Below is a small trained network, with its code and all its weights. Each question gives an input and a class and asks what happens when units are switched off, that is, made to give their printed mean instead of their output.

import numpy as np


def w(rows, s, z=0):
    codes = np.array(rows[::2]) - 128.0
    scale = np.full(codes.shape[1], s)
    scale[-1] = z or s
    return codes * scale


def norm(h):
    return h / np.sqrt((h * h).mean(-1, keepdims=True) + 1e-5)


def f(y):
    return np.maximum(y, 0)


def log_softmax(a):
    a = a - a.max(-1, keepdims=True)
    return a - np.log(np.exp(a).sum(-1, keepdims=True))


def net(x, mask):
    res = np.array(x, float).reshape(1, 7) / 4 @ E
    u = 0
    for l in range(4):
        y = f(norm(res) @ A[l][:, :-1].T + A[l][:, -1])
        res = res + np.where(mask[u : u + 8], y, B[l][:, -1]) @ B[l][:, :-1]
        u += 8
    return log_softmax(norm(res)[-1] @ U[:, :-1].T + U[:, -1])


A, B = {}, {}
E = w([
[94,198,180,142,71,154,92],'x0',
[156,121,102,186,59,86,150],'x1',
[150,152,73,132,124,158,93],'x2',
[128,129,128,128,126,129,129],'x3',
[129,130,129,128,129,125,125],'x4',
[159,154,109,5,77,94,133],'x5',
[117,217,114,134,165,103,197],'x6',
],0.012)
A[0] = w([
[191,159,63,182,151,249,106,131],'0.n0',
[87,131,152,72,190,173,106,2],'0.n1',
[200,166,160,168,110,80,96,181],'0.n2',
[166,180,2,117,102,216,77,56],'0.n3',
[211,134,78,178,55,100,134,82],'0.n4',
[88,130,118,67,196,199,103,11],'0.n5',
[175,110,181,117,100,153,74,157],'0.n6',
[135,156,54,121,121,186,107,50],'0.n7',
],0.0083,0.0081)
B[0] = w([
[130,134,190,150,177,72,108,231],'0.n0',
[23,97,143,95,219,144,111,145],'0.n1',
[64,133,105,116,124,167,142,253],'0.n2',
[169,169,227,130,170,10,76,194],'0.n3',
[64,116,71,125,131,102,107,204],'0.n4',
[38,109,88,102,164,150,120,155],'0.n5',
[116,171,114,124,125,139,152,250],'0.n6',
[158,103,166,125,149,83,111,142],'0.n7',
],0.012,0.0041)
A[1] = w([
[75,77,199,128,133,120,193,110],'1.n0',
[245,57,25,124,200,142,124,89],'1.n1',
[222,118,117,131,98,196,165,5],'1.n2',
[67,203,93,118,189,100,171,142],'1.n3',
[117,41,129,79,61,118,13,109],'1.n4',
[66,106,125,154,104,63,118,92],'1.n5',
[77,72,255,99,85,83,222,95],'1.n6',
[103,42,185,153,102,140,53,132],'1.n7',
],0.0096,0.02)
B[1] = w([
[139,146,137,145,181,88,78,172],'1.n0',
[116,51,223,122,134,79,193,156],'1.n1',
[250,110,42,105,185,154,78,128],'1.n2',
[183,139,124,118,146,172,155,255],'1.n3',
[203,217,80,120,181,160,197,185],'1.n4',
[140,83,81,145,74,122,112,144],'1.n5',
[185,189,150,134,164,49,26,174],'1.n6',
[180,194,80,144,181,181,172,209],'1.n7',
],0.013,0.0079)
A[2] = w([
[48,3,131,149,108,165,47,6],'2.n0',
[129,70,141,139,123,161,108,10],'2.n1',
[189,142,162,140,131,142,180,140],'2.n2',
[155,133,98,165,63,117,161,89],'2.n3',
[101,113,160,53,153,150,114,140],'2.n4',
[179,131,111,184,65,76,139,93],'2.n5',
[190,67,134,127,109,179,79,140],'2.n6',
[146,100,62,159,82,127,135,71],'2.n7',
],0.015,0.018)
B[2] = w([
[53,144,7,96,34,94,49,128],'2.n0',
[56,184,162,194,89,196,85,128],'2.n1',
[99,173,119,116,129,155,181,254],'2.n2',
[73,138,71,82,183,142,114,147],'2.n3',
[109,120,78,117,119,103,94,198],'2.n4',
[54,125,65,100,212,101,44,158],'2.n5',
[122,235,109,96,170,93,204,141],'2.n6',
[88,102,104,71,146,149,79,137],'2.n7',
],0.014,0.0085)
A[3] = w([
[152,44,134,69,221,76,188,142],'3.n0',
[76,222,158,119,50,232,20,134],'3.n1',
[153,121,121,54,54,103,132,2],'3.n2',
[38,150,151,69,161,193,83,126],'3.n3',
[32,91,200,236,200,184,181,91],'3.n4',
[139,163,97,62,19,72,175,44],'3.n5',
[205,155,132,169,158,64,78,88],'3.n6',
[92,148,141,10,147,95,142,96],'3.n7',
],0.011,0.0063)
B[3] = w([
[43,160,208,142,4,50,137,253],'3.n0',
[121,69,195,87,66,2,239,254],'3.n1',
[217,85,135,245,93,231,107,139],'3.n2',
[24,61,54,169,136,69,149,237],'3.n3',
[207,57,82,61,56,184,20,240],'3.n4',
[162,16,152,231,179,212,66,178],'3.n5',
[186,170,189,101,146,39,46,191],'3.n6',
[184,68,115,215,133,230,34,250],'3.n7',
],0.0096,0.0071)
U = w([
[1,102,15,98,191,100,56,225],'0',
[221,209,191,173,191,20,23,57],'1',
[166,238,82,131,162,219,240,185],'2',
[221,30,110,199,96,247,34,76],'3',
[62,72,205,133,18,50,212,4],'4',
],0.018,0.0024)

Each question gives the input, the list of numbers given to net, and the class t.
The units are the neurons (one row each of A and B). Each row of codes is followed by its name. A weight is (code - 128) times the scale printed after its matrix; where a second scale follows, it is the last column's (A, B and U).
mask holds one flag per neuron, layer by layer. A switched-off neuron (its flag False) gives its mean, the last column of its row in B, instead of its output. The means were averaged over made-up inputs and are rounded, as every weight is.
A unit's drop is (log p(t) with every unit on - log p(t) with that unit switched off) / (log p(t) with every unit on - log p(t) with every unit switched off).
The circuit of an input: a set's keep is (log p(t) with only the set's units on - log p(t) with every unit switched off) / (log p(t) with every unit on - log p(t) with every unit switched off). Starting from the 12 units with the biggest drops (on a tie, the unit counted first), units are removed one at a time, each time the one whose removal leaves the highest keep (on an exact tie, the one counted first), for as long as the keep stays at least 0.8.
units of the circuit, in order: the units of the circuit, biggest drop first
most important unit: the unit with the biggest drop
k most important neurons: the k neurons with the biggest drops, biggest first
k most important neurons of layer l: the k neurons of layer l with the biggest drops, biggest first
input [4,4,-5,5,8,-2,-3], class 1: 3 most important neurons of layer 1 -> 1.n6, 1.n0, 1.n7
input [-2,-6,5,-1,6,-8,3], class 3: most important unit -> 3.n4
input [-4,8,-3,-1,5,-6,8], class 0: 2 most important neurons -> 1.n7, 2.n5
input [7,0,-2,7,6,2,-6], class 4: 4 most important neurons -> 3.n1, 0.n6, 1.n3, 0.n2
input [5,5,-3,-1,3,7,5], class 3: 2 most important neurons -> 3.n5, 1.n7
input [8,-3,-2,-5,-1,-4,-6], class 4: 2 most important neurons of layer 3 -> 3.n1, 3.n3
input [5,4,4,3,-3,4,-2], class 4: 2 most important neurons of layer 2 -> 2.n4, 2.n6
input [-7,-3,-8,6,-6,4,7], class 1: 2 most important neurons -> 1.n6, 1.n7
input [-8,-7,7,-5,5,6,-4], class 4: units of the circuit, in order -> 1.n1, 3.n0
input [7,5,3,-4,-7,7,-3], class 3: 2 most important neurons of layer 1 -> 1.n4, 1.n7
input [5,6,4,2,-7,-6,6], class 0: units of the circuit, in order -> 1.n7, 2.n5
input [4,8,-2,8,0,-8,8], class 0: units of the circuit, in order -> 2.n5, 1.n7, 1.n4
input [-7,4,-7,-2,-5,1,1], class 1: 3 most important neurons -> 1.n6, 3.n6, 1.n0
input [-1,-2,5,1,0,-4,-5], class 1: units of the circuit, in order -> 0.n0
input [3,4,4,-5,6,-3,-2], class 0: 4 most important neurons of layer 0 -> 0.n4, 0.n1, 0.n5, 0.n6
input [-6,-3,-1,-8,-5,-8,7], class 3: 3 most important neurons -> 3.n4, 1.n4, 1.n7
input [5,5,2,-7,8,6,-4], class 3: 2 most important neurons of layer 0 -> 0.n6, 0.n2
input [4,7,7,-3,4,-1,-7], class 0: 3 most important neurons of layer 0 -> 0.n4, 0.n6, 0.n2
input [-7,1,-4,3,-3,-3,-5], class 4: 3 most important neurons -> 1.n1, 3.n0, 1.n3
input [-6,-4,7,-3,5,5,-7], class 1: 2 most important neurons of layer 2 -> 2.n4, 2.n3
input [-3,6,-8,-5,-2,1,7], class 1: units of the circuit, in order -> 1.n6
input [-8,-1,7,-7,8,2,1], class 4: 3 most important neurons -> 3.n0, 1.n1, 1.n6
input [1,-7,7,-7,-6,4,-8], class 2: 2 most important neurons -> 1.n4, 1.n7
